Below is a small trained network, with its code and all its weights. Each question gives an input and a target symbol and asks what happens when units are switched off, that is, made to give their printed mean instead of their output.

import numpy as np


def w(rows, s, z=0):
    codes = np.array(rows[::2]) - 128.0
    scale = np.full(codes.shape[1], s)
    scale[-1] = z or s
    return codes * scale


def norm(h):
    return h / np.sqrt((h * h).mean(-1, keepdims=True) + 1e-5)


def f(y):
    return np.maximum(y, 0)


def softmax(a):
    e = np.exp(a - a.max(-1, keepdims=True))
    return e / e.sum(-1, keepdims=True)


def log_softmax(a):
    a = a - a.max(-1, keepdims=True)
    return a - np.log(np.exp(a).sum(-1, keepdims=True))


def net(x, mask):
    ids = ['αδζηθλμπσφ'.index(c) for c in x.split()]
    T = len(ids)
    res = E[ids] + P[:T]
    u = 0
    for l in range(3):
        r = norm(res)
        for j in range(2):
            rows = slice(2 * j, 2 * j + 2)
            q, k, v = (r @ M[l][rows].T for M in (Q, K, V))
            z = softmax(np.where(np.tri(T) > 0, q @ k.T / 2**0.5, -1e9)) @ v
            o = O[l][rows]
            res = res + np.where(mask[u + j], z, o[:, -1]) @ o[:, :-1]
        u += 2
        y = f(norm(res) @ A[l][:, :-1].T + A[l][:, -1])
        res = res + np.where(mask[u : u + 4], y, B[l][:, -1]) @ B[l][:, :-1]
        u += 4
    return log_softmax(norm(res)[-1] @ U[:, :-1].T + U[:, -1])


Q, K, V, O, A, B = {}, {}, {}, {}, {}, {}
E = w([
[122,178,181,137,190],'α',
[41,144,113,192,75],'δ',
[159,99,62,78,142],'ζ',
[55,145,206,109,211],'η',
[184,49,121,59,91],'θ',
[140,153,224,133,164],'λ',
[112,36,56,197,125],'μ',
[92,178,103,62,7],'π',
[164,196,111,139,236],'σ',
[142,105,121,144,69],'φ',
],0.019)
P = w([
[3,132,160,78,197],'0',
[87,161,166,118,172],'1',
[101,167,166,129,165],'2',
[114,171,153,137,154],'3',
[133,169,153,136,144],'4',
[137,165,140,138,140],'5',
[159,168,135,141,130],'6',
[175,152,120,139,124],'7',
[179,150,107,142,117],'8',
[191,150,105,147,110],'9',
[208,152,97,147,102],'10',
[216,143,97,157,93],'11',
[225,135,74,148,87],'12',
[234,148,82,130,80],'13',
],0.0051)
Q[0] = w([
[140,138,165,82,123],'0.h1',
[241,125,18,137,108],'0.h1',
[145,56,58,99,4],'0.h2',
[156,132,123,182,129],'0.h2',
],0.011)
K[0] = w([
[98,143,101,42,158],'0.h1',
[105,83,29,146,10],'0.h1',
[137,125,41,178,32],'0.h2',
[180,124,149,201,148],'0.h2',
],0.011)
V[0] = w([
[1,181,92,230,104],'0.h1',
[160,167,157,71,177],'0.h1',
[170,52,164,183,202],'0.h2',
[14,217,137,244,32],'0.h2',
],0.0057)
O[0] = w([
[152,112,135,156,114,6],'0.h1',
[2,145,122,142,124,164],'0.h1',
[97,32,201,208,154,95],'0.h2',
[137,160,179,144,143,220],'0.h2',
],0.0077,0.002)
A[0] = w([
[86,63,137,182,232,130],'0.n1',
[2,168,158,164,62,253],'0.n2',
[116,129,130,118,129,18],'0.n3',
[32,121,67,109,199,101],'0.n4',
],0.0077,0.0017)
B[0] = w([
[111,125,180,109,110,244],'0.n1',
[189,67,132,116,10,253],'0.n2',
[92,117,115,126,138,128],'0.n3',
[145,175,84,181,114,188],'0.n4',
],0.012,0.004)
Q[1] = w([
[115,140,176,145,141],'1.h1',
[128,104,171,88,6],'1.h1',
[116,179,137,132,78],'1.h2',
[78,138,110,157,135],'1.h2',
],0.021)
K[1] = w([
[135,161,152,160,131],'1.h1',
[139,113,86,199,8],'1.h1',
[105,158,142,160,93],'1.h2',
[140,164,158,130,172],'1.h2',
],0.014)
V[1] = w([
[146,163,175,1,216],'1.h1',
[210,162,80,115,60],'1.h1',
[157,119,94,194,14],'1.h2',
[187,158,206,46,164],'1.h2',
],0.0055)
O[1] = w([
[75,77,254,98,5,31],'1.h1',
[240,157,149,97,211,254],'1.h1',
[95,76,208,188,53,203],'1.h2',
[163,166,79,124,191,175],'1.h2',
],0.0081,0.0042)
A[1] = w([
[222,129,126,121,7,80],'1.n1',
[246,53,93,128,128,4],'1.n2',
[106,233,96,222,2,132],'1.n3',
[251,129,38,111,104,125],'1.n4',
],0.0061,0.0034)
B[1] = w([
[52,161,166,136,122,206],'1.n1',
[2,172,164,159,90,201],'1.n2',
[60,148,67,204,150,171],'1.n3',
[175,138,193,197,166,254],'1.n4',
],0.0083,0.0063)
Q[2] = w([
[1,139,124,34,89],'2.h1',
[207,176,158,220,97],'2.h1',
[241,151,255,203,136],'2.h2',
[81,155,97,72,101],'2.h2',
],0.017)
K[2] = w([
[80,104,165,50,174],'2.h1',
[159,133,140,251,54],'2.h1',
[178,144,94,195,66],'2.h2',
[105,134,124,61,143],'2.h2',
],0.018)
V[2] = w([
[142,144,101,152,60],'2.h1',
[88,80,113,152,84],'2.h1',
[136,44,168,169,248],'2.h2',
[92,82,105,161,137],'2.h2',
],0.018)
O[2] = w([
[114,116,151,248,93,242],'2.h1',
[80,84,83,102,148,198],'2.h1',
[125,71,188,184,199,2],'2.h2',
[158,71,100,134,150,126],'2.h2',
],0.013,0.008)
A[2] = w([
[204,162,129,65,163,101],'2.n1',
[101,28,78,4,133,82],'2.n2',
[105,8,158,154,255,3],'2.n3',
[91,56,206,171,165,95],'2.n4',
],0.0087,0.0075)
B[2] = w([
[32,94,107,209,95,173],'2.n1',
[179,180,142,110,193,237],'2.n2',
[64,6,48,78,110,199],'2.n3',
[194,130,101,98,93,252],'2.n4',
],0.014,0.0027)
U = w([
[56,130,130,193,79,122],'α',
[162,142,75,163,109,86],'δ',
[249,153,14,167,134,2],'ζ',
[80,137,142,97,121,131],'η',
[216,154,71,77,174,197],'θ',
[152,87,179,89,48,72],'λ',
[147,42,110,131,127,219],'μ',
[160,197,92,77,43,119],'π',
[88,192,94,150,195,95],'σ',
[204,159,181,172,135,169],'φ',
],0.013,0.0038)

Each question gives the input, a string of symbols that net reads in full, and the target symbol t.
The units are the heads (2 rows each of Q, K, V and O) and the neurons (one row each of A and B). Each row of codes is followed by its name. A weight is (code - 128) times the scale printed after its matrix; where a second scale follows, it is the last column's (O, A, B and U).
mask holds one flag per unit, layer by layer, with each layer's heads first. A switched-off unit (its flag False) gives its mean, the last column of its rows in O or B, instead of its output. The means were averaged over made-up inputs and are rounded, as every weight is.
A unit's drop is (log p(t) with every unit on - log p(t) with that unit switched off) / (log p(t) with every unit on - log p(t) with every unit switched off).
The circuit of an input: a set's keep is (log p(t) with only the set's units on - log p(t) with every unit switched off) / (log p(t) with every unit on - log p(t) with every unit switched off). Starting from the 12 units with the biggest drops (on a tie, the unit counted first), units are removed one at a time, each time the one whose removal leaves the highest keep (on an exact tie, the one counted first), for as long as the keep stays at least 0.8.
units of the circuit, in order: the units of the circuit, biggest drop first
k most important neurons: the k neurons with the biggest drops, biggest first
k most important neurons of layer l: the k neurons of layer l with the biggest drops, biggest first
input α σ η λ λ π η, target π: units of the circuit, in order : 2.h2
input σ θ θ λ θ σ θ θ α η σ, target σ: 2 most important neurons : 0.n2, 0.n1
input σ σ σ θ π α θ π μ, target μ: units of the circuit, in order : 2.h2, 2.n3
input θ θ δ θ α σ ζ, target α: 2 most important neurons : 1.n4, 0.n2
input δ λ θ, target α: units of the circuit, in order : 0.n2, 2.h1
input θ π α α θ α ζ, target π: units of the circuit, in order : 1.h1, 2.h2
input δ θ α ζ, target α: units of the circuit, in order : 2.h1, 0.n2
input η η θ, target θ: units of the circuit, in order : 2.n2, 0.h2, 2.h1
input σ θ η, target η: 4 most important neurons : 1.n4, 0.n4, 0.n1, 0.n2
input ζ α π θ λ α α θ λ θ π μ π α, target π: 2 most important neurons : 1.n4, 1.n3
input α δ α θ, target α: units of the circuit, in order : 2.h1, 0.n2
input θ θ θ α δ θ σ φ θ α λ π, target α: units of the circuit, in order : 1.n3, 2.h2
input θ φ φ θ θ α α α δ θ π θ α λ, target α: 3 most important neurons : 0.n2, 2.n4, 2.n2
input θ π σ, target π: units of the circuit, in order : 2.h2
input δ δ θ θ σ, target α: 2 most important neurons : 0.n2, 0.n1
input α α θ η μ π θ α λ λ ζ α λ, target π: 2 most important neurons of layer 1 : 1.n3, 1.n4
input θ α η, target η: 3 most important neurons : 1.n4, 0.n1, 0.n4
input φ η α θ φ φ δ θ μ θ σ α θ α, target ζ: 4 most important neurons : 0.n2, 1.n2, 1.n1, 1.n3
input θ ζ σ λ θ σ, target σ: 3 most important neurons : 0.n2, 0.n4, 2.n1
input θ σ δ π λ α θ θ, target ζ: units of the circuit, in order : 1.h1
input θ α θ α θ α, target α: 4 most important neurons : 1.n4, 0.n1, 0.n2, 1.n3
input θ μ α λ α φ θ η η, target φ: 2 most important neurons : 0.n2, 0.n1
input α α σ θ, target θ: units of the circuit, in order : 0.h2, 2.n2, 0.h1, 2.h1
input σ θ θ θ θ σ φ λ μ η η, target μ: 2 most important neurons : 0.n2, 2.n3
input α φ η δ λ, target α: 2 most important neurons : 0.n2, 2.n4
input θ ζ α π θ θ θ θ σ θ μ θ ζ, target μ: 2 most important neurons : 1.n4, 0.n2
input ζ θ π α θ θ η ζ σ θ θ, target π: most important neuron : 0.n2
input θ α π θ θ σ, target π: units of the circuit, in order : 2.h2, 1.h1
input α θ θ σ λ, target λ: 2 most important neurons of layer 0 : 0.n1, 0.n2
input λ α π θ λ ζ θ θ η, target π: 2 most important neurons of layer 0 : 0.n2, 0.n1
